Below is a small trained network, with its code and all its weights. Each question gives an input and a class and asks what happens when units are switched off, that is, made to give their printed mean instead of their output.

import numpy as np


def w(rows, s, z=0):
    codes = np.array(rows[::2]) - 128.0
    scale = np.full(codes.shape[1], s)
    scale[-1] = z or s
    return codes * scale


def norm(h):
    return h / np.sqrt((h * h).mean(-1, keepdims=True) + 1e-5)


def f(y):
    return y / 2 * (1 + np.tanh(0.7978845608 * (y + 0.044715 * y**3)))


def log_softmax(a):
    a = a - a.max(-1, keepdims=True)
    return a - np.log(np.exp(a).sum(-1, keepdims=True))


def net(x, mask):
    res = np.array(x, float).reshape(1, 6) / 4 @ E
    u = 0
    for l in range(2):
        y = f(norm(res) @ A[l][:, :-1].T + A[l][:, -1])
        res = res + np.where(mask[u : u + 11], y, B[l][:, -1]) @ B[l][:, :-1]
        u += 11
    return log_softmax(norm(res)[-1] @ U[:, :-1].T + U[:, -1])


A, B = {}, {}
E = w([
[250,162,160,78,96,133],'x0',
[207,86,80,152,125,142],'x1',
[143,128,144,175,185,32],'x2',
[70,254,116,104,101,111],'x3',
[103,173,94,167,52,161],'x4',
[162,115,103,144,87,64],'x5',
],0.0059)
A[0] = w([
[84,107,183,174,100,77,223],'0.n1',
[148,93,119,149,164,134,140],'0.n2',
[101,182,142,58,159,39,173],'0.n3',
[180,57,51,155,122,152,151],'0.n4',
[119,104,125,97,192,95,125],'0.n5',
[117,127,204,117,163,165,241],'0.n6',
[78,113,117,157,112,169,166],'0.n7',
[141,123,54,182,157,130,252],'0.n8',
[102,166,130,68,125,166,147],'0.n9',
[167,115,142,147,163,146,191],'0.n10',
[93,136,120,254,100,189,122],'0.n11',
],0.0087,0.0024)
B[0] = w([
[144,175,166,171,178,151,245],'0.n1',
[91,135,72,117,58,135,184],'0.n2',
[220,88,155,81,178,50,248],'0.n3',
[149,30,116,142,95,139,254],'0.n4',
[127,139,147,173,121,63,193],'0.n5',
[185,196,79,125,103,93,234],'0.n6',
[144,224,103,243,84,122,208],'0.n7',
[152,81,201,130,61,220,248],'0.n8',
[254,147,44,32,167,184,210],'0.n9',
[79,119,64,90,48,108,191],'0.n10',
[14,190,225,182,147,166,242],'0.n11',
],0.0052,0.0031)
A[1] = w([
[141,141,175,119,77,147,23],'1.n1',
[183,139,185,139,115,33,108],'1.n2',
[99,159,220,192,132,188,101],'1.n3',
[184,214,123,77,37,220,217],'1.n4',
[185,46,92,163,123,137,87],'1.n5',
[230,78,98,2,125,95,130],'1.n6',
[150,79,102,183,188,125,254],'1.n7',
[181,145,69,171,135,59,225],'1.n8',
[142,111,182,77,120,21,133],'1.n9',
[140,249,149,24,90,183,113],'1.n10',
[204,79,79,99,125,126,117],'1.n11',
],0.0065,0.0015)
B[1] = w([
[78,55,127,130,254,130,129],'1.n1',
[65,147,129,97,253,97,189],'1.n2',
[84,199,151,167,108,183,184],'1.n3',
[95,106,92,50,213,123,255],'1.n4',
[147,26,188,91,113,146,182],'1.n5',
[105,167,77,210,109,175,249],'1.n6',
[231,126,198,21,8,93,177],'1.n7',
[107,114,239,208,111,83,175],'1.n8',
[82,110,212,192,201,46,183],'1.n9',
[167,115,15,78,120,148,229],'1.n10',
[8,77,179,129,100,69,186],'1.n11',
],0.0045,0.0049)
U = w([
[26,226,147,198,118,203,2],'0',
[141,10,137,128,63,152,104],'1',
[147,191,2,27,172,173,175],'2',
[126,170,192,139,206,27,212],'3',
],0.0079,0.00098)

Each question gives the input, the list of numbers given to net, and the class t.
The units are the neurons (one row each of A and B). Each row of codes is followed by its name. A weight is (code - 128) times the scale printed after its matrix; where a second scale follows, it is the last column's (A, B and U).
mask holds one flag per neuron, layer by layer. A switched-off neuron (its flag False) gives its mean, the last column of its row in B, instead of its output. The means were averaged over made-up inputs and are rounded, as every weight is.
A unit's drop is (log p(t) with every unit on - log p(t) with that unit switched off) / (log p(t) with every unit on - log p(t) with every unit switched off).
The circuit of an input: a set's keep is (log p(t) with only the set's units on - log p(t) with every unit switched off) / (log p(t) with every unit on - log p(t) with every unit switched off). Starting from the 12 units with the biggest drops (on a tie, the unit counted first), units are removed one at a time, each time the one whose removal leaves the highest keep (on an exact tie, the one counted first), for as long as the keep stays at least 0.8.
units of the circuit, in order: the units of the circuit, biggest drop first
top k neurons: the k neurons with the biggest drops, biggest first
top k neurons in layer l: the k neurons of layer l with the biggest drops, biggest first
drop when u is switched off: that unit's drop, to one decimal
input [-2,-1,3,-6,5,1], class 0: units of the circuit, in order => [0.n11]
input [-2,-4,-1,8,8,-2], class 2: units of the circuit, in order => [0.n9; 1.n10]
input [-6,-2,4,-7,6,7], class 0: units of the circuit, in order => [0.n11; 0.n3]
input [1,7,3,5,5,6], class 1: top 2 neurons => [0.n8; 0.n7]
input [-4,-6,-5,7,-1,6], class 2: top 2 neurons => [0.n9; 1.n10]
input [5,-5,2,-3,1,-5], class 2: top 2 neurons in layer 1 => [1.n10; 1.n6]
input [-8,-1,8,-6,2,0], class 0: top 4 neurons => [0.n11; 0.n3; 0.n1; 1.n3]
input [6,8,1,4,4,4], class 1: top 3 neurons in layer 0 => [0.n4; 0.n9; 0.n6]
input [-3,-6,-4,5,-4,2], class 2: top 2 neurons => [0.n9; 1.n10]
input [-5,-2,-2,6,0,-6], class 2: drop when 0.n9 is switched off => 0.6
input [0,5,8,-1,0,-2], class 1: drop when 0.n8 is switched off => 0.2
input [-3,-8,-6,0,3,3], class 2: drop when 1.n3 is switched off => -0.1
input [-7,-4,-4,7,-4,8], class 3: drop when 0.n3 is switched off => 1.0
input [0,-4,-4,7,4,-4], class 2: top neuron in layer 0 => [0.n9]
